[128 = 0]

[119 129 136 113 128 160 111 129 128 136 112 142 124 107 140 138 218 115
 128 139] => zum kipir
[132 134 129 120 122 125 123 127 135 134 104 149 129 141 160 131  88 126
 106 128] => zum kipir
[111 107 128 112 133 132 126 148 129 138  90 139 103 108 144 130 174 118
 136 133] => zum kipir
[128 129 122 140 117 120 129 138 146 131 124 131 128 135 148 132 126 109
 108 123] => pover Bol
[128 131 130 119 123 127 115 130 131 125 105 138 121 116 151 126 145 112
 116 129] => zum kipir
[123 106 125 129 120 126 141 145 125 129 114 131 137 123 143 121  97 126
 113 142] => pover Bol
[118 119 121 124 123 115 137 126 132 132  99 142 123 136 158 128  88 124
 106 134] => pover kipir
[133 159 127 133 116 128 136 132 137 132 118 136 128 133 154 122  72 121
 104 107] => dal Bol
[125 126 139 115 129 125 125 119 120 134 104 138 130 124 144 125 127 121
 117 140] => zum kipir
[145 162 128 133 113 114 132 108 129 127 126 128 126 151 155 118  57 119
 118 116] => dal Bol
[127 112 131 105 140 154 111 147 138 135 104 136 118 102 124 127 252 112
 146 142] => dal kipir
[131 143 126 121 118 108 152 117 130 124 126 125 137 124 153 134  50 127
 109 126] => dal kipir
[122 129 123 126 118 133 128 137 133 141 116 137 128 130 154 128 124 124
 121 118] => zum Bol
[120 112 123 126 133 140 107 146 121 146 104 140 107 111 141 128 183 122
 131 126] => dal kipir
[129 125 130 119 122 123 143 125 134 130 104 144 130 128 149 130  71 141
 120 127] => pover kipir
[121  95 129 112 139 177 103 189 142 149 116 139 122  88 128 128 252 107
 141 146] => zum kipir
[132 142 121 122 128 126 126 127 140 140 148 138 126 105 137 134 143 122
 138 127] => dal Bol
[131 133 111 123 122 118 145 139 122 130 101 140 135 137 158 128  56 123
 102 110] => pover kipir
[129 109 114 129 123 121 146 146 139 139 128 140 136 125 147 137  81 133
  93 123] => pover Bol
[122 106 114 125 115 143 135 155 157 137 120 140 130 120 143  95 130 125
 103 122] => pover Bol
[127 114 127 117 126 101 125 128 129 117 108 133 129 134 137 131 107 128
 120 130] => pover kipir
[124 112 130 119 126 143 126 148 125 134 111 143 123 113 140 133 152 130
 136 131] => zum kipir
[118  85 124 120 143 167 115 177 146 151 121 141 127 100 139 103 252 117
 141 129] => pover Bol
[130 145 129 137 120 119 131 131 139 136 134 168 142 134 163 124  59 143
 126 112] => pover Bol
[137 127 132 116 124 127 127 132 132 135 102 131 117 121 149 130 160 124
 124 142] => zum kipir
[132 152 126 127 121 110 133 112 139 141 139 132 127 146 150 118  44 127
 134 113] => zum Bol
[136 152 118 133 119 114 139 105 151 123 145 137 131 141 151 128  46 125
 109 116] => zum Bol
[124 105 123 117 134 138 126 131 138 148 104 134 131 113 143 126 142 123
 124 135] => zum kipir
[126 138 123 133 118 125 133 121 136 126 131 122 132 149 136 128  92 137
 108 119] => zum Bol
[137 150 115 151 125 105 139 123 131 130 144 139 145 127 165 128   6 132
 109 106] => dal Bol
[127 121 132 102 119 132 138 142 125 127  99 139 127 108 166 160 139 127
 110 130] => dal kipir
[126 137 131 123 116 114 143 114 115 135  85 140 125 143 182 117  67 118
 104 127] => pover kipir
[134 141 130 129 119 106 150 111 135 121 112 129 130 141 157 134  27 121
  98 127] => dal kipir
[134 121 122 121 124 112 146 120 130 124 111 135 128 141 146 120  39 128
 108 123] => pover kipir
[131 135 131 112 132 128 129 119 125 135 110 134 131 119 142 130 119 124
 127 132] => dal kipir
[122 135 126 128 109 122 133 116 134 139 128 129 125 150 151 112  69 119
 122 114] => pover Bol
[138 140 125 118 130 108 137 122 124 142 124 141 132 119 163 131  64 120
 110 121] => zum kipir
[132 158 141 116 122 113 118  93 124 128 115 133 137 128 157 123 123 125
 114 143] => dal kipir
[131 156 123 122 125 141 109 137 134 137 139 142 132 117 154 132 134 123
 124 133] => dal Bol
[136 147 126 119 130 137 109 130 129 137 142 142 121 114 157 129 143 120
 130 128] => dal Bol
[121 106 128 113 125 141 134 149 130 136  94 143 122 119 149 131 155 114
 118 129] => zum kipir
[135 164 128 115 118 125 132 104 129 125 110 132 130 132 157 133 104 101
 113 133] => dal kipir
[122 117 125 116 134 142 119 182 130 152 106 135 115 101  95 122 175 123
 127 139] => pover kipir
[124  78 113 122 136 165 117 186 139 146 111 147 140  92 125 128 252 113
 131 131] => pover Bol
[135 147 123 135 123 124 131 122 132 127 134 135 160 124 139 115 104 131
 114 124] => dal Bol
[136 133 141 123 125 130 127 147 130 110 117 137 119 112 140 156 135 122
 111 138] => dal kipir
[133 119 131 107 132 124 134 157 132 131 110 116 129 109 143 129 139 126
 105 138] => zum kipir
[125 138 127 128 131 104 148 120 144 135 122 152 133 149 168 126  19 119
 115 113] => zum Bol
[123 137 128 123 121 135 113 128 138 148 122 139 135 120 149 127 141 117
 117 120] => dal Bol
[138 157 134 119 126 121 119 125 129 125 124 133 130 115 147 134 131 126
 121 123] => dal kipir

[125 117 158 133 121 135 139 135 112 126 131 124 132 143 130 143 120 131
 140 131] => deme U
[130 144 145 133 128 144 141 129 142 129 145 130 135 150 155 140 126 137
 132 123] => fis U
[130 118 148 132 126 128 135 125 131 126 121 126 134 144 135 126 127 131
 131 128] => deme U
[122 132 153 136 128 137 135 123 133 129 134 127 135 141 138 129 125 134
 135 126] => foni U
[107 155 139 131 133 136 134 127 114 136 139 135 134 109 117 135 132 133
 128 135] => Voti W
[118 111 155 129 125 131 139 130 104 130 122 124 134 131 121 138 114 131
 136 133] => deme B
[129 100 167 131 119 126 143 129 110 125 117 123 135 146 129 139 115 131
 138 133] => deme U
[128 126 150 130 123 128 140 129 128 130 126 128 135 135 135 130 119 134
 128 129] => Voti U
[133 203 127 131 119 133 130 146 105 119 168 145 132 111 137 161 162 125
 133 143] => fis B
[124 147 140 133 125 128 129 128 122 125 129 133 131 123 123 127 140 128
 130 134] => deme W
[128 110 169 132 118 125 143 129 108 124 115 124 136 141 125 130 122 130
 138 136] => deme U
[122 123 149 128 127 128 145 133 114 132 132 128 135 130 132 144 114 134
 131 132] => deme U
[122 145 162 129 125 122 150 132 109 129 120 138 140 117 126 135 122 134
 126 140] => Voti U
[120 146 155 134 131 127 144 125 124 132 129 134 139 128 133 130 124 137
 127 133] => Voti U
[120 124 149 135 125 138 133 126 122 129 136 124 135 143 134 137 126 131
 138 128] => fis U
[131 156 133 132 130 128 134 129 140 129 140 135 133 131 142 129 134 132
 125 128] => fis U
[110 131 131 131 136 143 127 125 126 138 140 127 127 124 123 133 120 132
 130 126] => fis W
[125 116 154 135 129 137 143 125 137 133 135 123 137 152 146 136 111 136
 135 124] => Voti B
[130 150 150 137 125 136 133 129 133 124 143 129 127 147 146 132 138 131
 137 128] => fis U
[128 136 143 131 127 130 136 129 132 130 131 131 134 136 137 129 127 132
 129 128] => Voti U
[128 183 141 129 123 122 140 139 107 124 138 146 136 106 129 142 140 129
 123 143] => Voti B
[130  96 148 128 122 128 135 128 119 126 120 119 130 144 128 134 117 128
 131 129] => deme U
[126  90 149 129 127 134 140 125 125 134 120 118 133 146 132 136 103 131
 136 126] => deme U
[128 116 138 130 130 132 134 124 136 132 131 127 132 142 138 130 117 133
 131 123] => fis U
[112 135 125 125 135 131 130 126 117 137 130 131 129 106 114 131 117 130
 123 131] => Voti W
[135 159 135 123 122 127 141 144 110 124 145 134 135 120 138 155 130 126
 130 138] => fis U
[123 139 127 128 131 132 130 127 127 131 134 130 128 123 129 131 129 129
 126 129] => Voti W
[121 119 147 134 131 134 133 123 131 128 131 122 133 141 133 128 123 134
 134 126] => fis U
[127 137 165 135 124 131 147 131 125 129 133 131 139 144 146 137 122 137
 135 132] => Voti B
[111 137 124 134 136 141 123 122 134 137 143 127 130 128 132 129 124 135
 129 122] => foni W
[108 121 140 132 130 133 125 123 108 132 121 127 129 112 105 126 125 129
 131 133] => deme W
[139 166 150 127 119 116 147 140 112 119 129 141 138 122 137 141 138 130
 124 142] => Voti U
[112 151 130 129 133 140 130 130 118 135 147 130 131 115 124 139 125 131
 128 130] => foni W
[131 159 141 132 130 129 137 129 135 128 134 136 135 131 143 132 135 135
 126 129] => Voti U
[122 141 140 130 127 136 133 132 118 129 142 129 133 131 133 141 128 130
 136 128] => Voti B
[117 159 129 133 132 134 127 127 123 131 137 136 130 115 123 127 140 131
 127 131] => fis W
[132 125 154 130 120 120 137 134 107 122 119 130 131 136 126 137 130 126
 135 137] => deme U
[118 167 137 129 119 130 130 137  94 123 140 137 132 108 116 145 143 126
 134 141] => Voti W

[145 132 121 126 124 118 127 126 115 112 130 116 140 133 123 131 122 136
 108 120] => (66) (261)
[153 137 119 140 134 121 120 125 113 137 124 118 144 132 138 128 125 121
 119 109] => (68) (261)
[124 129 142 127 129 130 137 132 119  92 132 122 150 134 120 116 117 131
 111 110] => (67) (272)
[137 130 110 139 127 119 129 131 120 111 132 122 143 129 118 128 124 141
 117 122] => (66) (261)
[110 129 140  98 131 120 119 123 146 128 124 125 140 129 131 131 112 121
 128 109] => (60) (272)
[144 136  80 145 131 124 125 122 109  78 133 122 137 122 118 120 122 132
 128 142] => (66) (272)
[134 135 129 135 137 124 125 109 107 125 128 121 130 142 128 140 129 112
 111 155] => (68) (261)
[137 131 119 114 129 125 128 119 106  89 126 125 133 129 129 123 124 122
 115 146] => (66) (261)
[145 124 131 110 124 130 124 123 110 115 130 113 135 132 135 121 121 131
 108 117] => (66) (261)
[130 133 133 136 117 119 123 121  99  61 140 128 153 131 113 118 116 138
 111 124] => (67) (272)
[126 130 131 129 133 121 125 131 134 127 141 135 160 130 126 122 109 134
 141 129] => (67) (272)
[112 131 135 101 122 123 125 132 145 109 115 127 140 130 122 124 116 121
 138 133] => (67) (272)
[135 127 135 108 128 128 122 119 103 110 136 121 137 132 137 115 107 131
 120 120] => (58) (261)
[136 134 140 125 122 120 132 120 107 101 117 117 135 123 130 129 132 100
 132 128] => (66) (261)
[124 130 147 133 133 129 116 131 134 123 138 112 134 126 131 125 119 102
 166 107] => (60) (261)
[113 127 144  91 133 133 101 131 138 102 124 126 141 125 127 124 113 100
 136 112] => (60) (272)
[118 131 129 118 133 116 113 121 132 109 130 136 139 121 128 122 108 127
 128 102] => (60) (272)
[123 127 135 137 126 123 131 125 129 106 139 120 138 130 130 117 111 118
 154 123] => (67) (272)
[113 129 140 127 138 128 114 117 134 122 134 125 136 126 129 122 105 104
 148 115] => (60) (272)
[126 141 146 101 123 119 119 126 119 111 127 135 141 131 130 131 126 100
 138 150] => (67) (261)
[122 128 161 120 114 114 143 120 130 100 127 109 146 129 125 121 114 117
 139 120] => (67) (261)
[128 135 136  61 127 134 113 116  95  93 132 138 149 125 133 129 125 132
  96 155] => (67) (272)
[118 127 138 135 138 125 118 125 141 133 128 125 138 125 130 127 110 112
 141  94] => (60) (272)
[118 122 147 116 130 133 119 122 127 113 137 114 126 127 128 121 115 108
 134 130] => (60) (261)
[151 137  97 146 129 119 138 115  84  86 127 126 146 119 129 126 133 125
 121 133] => (66) (272)
[127 133 122 150 135 119 126 124 131 111 122 116 133 123 128 120 117  96
 155 109] => (67) (272)
[150 130 127 139 135 122 123 118 101 130 129 120 133 132 135 133 128 120
 109 121] => (68) (261)
[141 134 105 154 133 118 127 106  95  88 129 126 128 130 121 127 123 130
  94 136] => (66) (272)
[122 131 152 131 118 118 136 134 143 120 131 117 160 129 128 128 122 125
 141 107] => (67) (261)
[130 128 130 156 130 113 137 112 122 107 118 111 151 126 132 117 113 121
 126 110] => (66) (272)
[134 139 131 136 128 121 122 135 119 110 127 120 141 125 118 133 129 104
 148 130] => (67) (261)
[126 128 123 100 127 133 124 120 120  94 127 126 139 126 125 120 109 128
 113 135] => (58) (261)
[138 129 128 148 132 124 121 120 104 102 133 134 135 133 130 120 114 131
 106 103] => (66) (272)
[102 128 136 104 135 131 113 123 154 118 123 129 140 119 129 127 109 112
 147 110] => (60) (272)
[134 125 139 115 128 123 125 122 125 106 134 111 148 131 130 119 109 134
 124  99] => (58) (261)
[140 128 121 119 132 125 125 108 103 119 120 120 143 134 141 121 114 134
  89 127] => (66) (261)
[130 130 121 138 125 127 130 138 128 100 136 128 152 124 119 122 123 137
 139 119] => (67) (261)
[129 124 157 133 113 118 132 137 140 111 125 113 148 128 128 118 116 121
 142  91] => (67) (261)
[118 135 138 117 118 118 134 115 106  83 135 130 153 130 117 137 133 122
 132 168] => (67) (261)
[117 130 143 102 131 125 121 130 152 125 123 109 137 121 131 125 111 102
 152 105] => (60) (261)
[121 134 155 129 115 119 127 137 135  95 133 122 158 133 116 124 126 121
 130 119] => (67) (261)
[134 139 139 139 130 125 116 134 122 114 142 130 151 129 118 138 130 135
 130 118] => (67) (272)

[109 135 133  69 123 146 124 114 146 134 131 124 128 170 134 162 117 115
 107 125] => (23) Fugo
[117 121 116  69 111 125 137 112 127 125 134 121 120 126 138 129 127 119
 136 125] => (23) kis
[106 142 111 149 130 124 133 126  98 127 135 130 116  88 126 128 118 153
 140 114] => (23) kis
[122 127 112 121 125 129 126 107 134 133 127 126 136 113 131 126 128 134
 132 126] => (22) kis
[131 123 104 119 120 132 133 101 133 131 125 116 135  98 137 120 127 135
 149 129] => (22) kis
[116 168 116  89 147 135 122 120 146 130 130 128 130 144 152 130 129 104
 128 127] => (22) Fugo
[106 147 120 131 143 135 113 109 106 124 135 130 132 140 131 133 106 150
 130 123] => (22) Fugo
[116 118 111  82  97 134 135  98 158 137 130 121 131 146 133 142 138 111
 131 117] => (22) kis
[114 132 144 106 131 126 124 108 129 133 133 119 135 160 130 140 102  96
 127 130] => (23) Fugo
[113 140 125  88 129 120 123 122 130 134 127 119 125 154 124 144 123 127
 140 129] => (22) Fugo
[121 105 109 190 137 130  94  81 118 123 120 113 145  71 135  98  99 134
 149 114] => (22) kis
[120 106 106 166 132 135 107  88  77 119 144 112 120  97 135 112  90 156
 138 133] => (23) kis
[116 120 111  78  92 131 142  94 141 129 132 126 116 139 135 141 128 123
 139 126] => (23) kis
[126 150 129  60 118 129 140 126 166 136 121 130 134 160 127 146 140  85
 116 129] => (22) Fugo
[114 144 101  92 105 132 151 102 149 135 133 131 123 134 126 145 139 115
 140 109] => (22) kis
[112 162 132  79 132 132 146 125 142 142 126 130 125 161 135 153 134 120
 122 132] => (23) Fugo
[109 115 118 190 158 140  80  81 121 128 137 118 162 113 141 101  75 142
 119 122] => (22) Fugo
[116 115 113  88 103 135 134 101 159 134 121 118 129 115 136 129 139 123
 136 113] => (22) kis
[118 134 143 101 129 124 134 133 114 130 125 128 116 149 129 139 125 127
 119 142] => (23) Fugo
[121 108 105  48  62 133 147 100 189 141 129 119 126 149 132 147 160 105
 134 121] => (22) kis
[127 152 135  27 123 122 140 144 148 127 123 133 117 171 131 144 145 114
 126 138] => (23) Fugo
[122 119 128 116 110 128 137 108 146 129 132 121 126 124 128 124 133 104
 149 125] => (23) kis
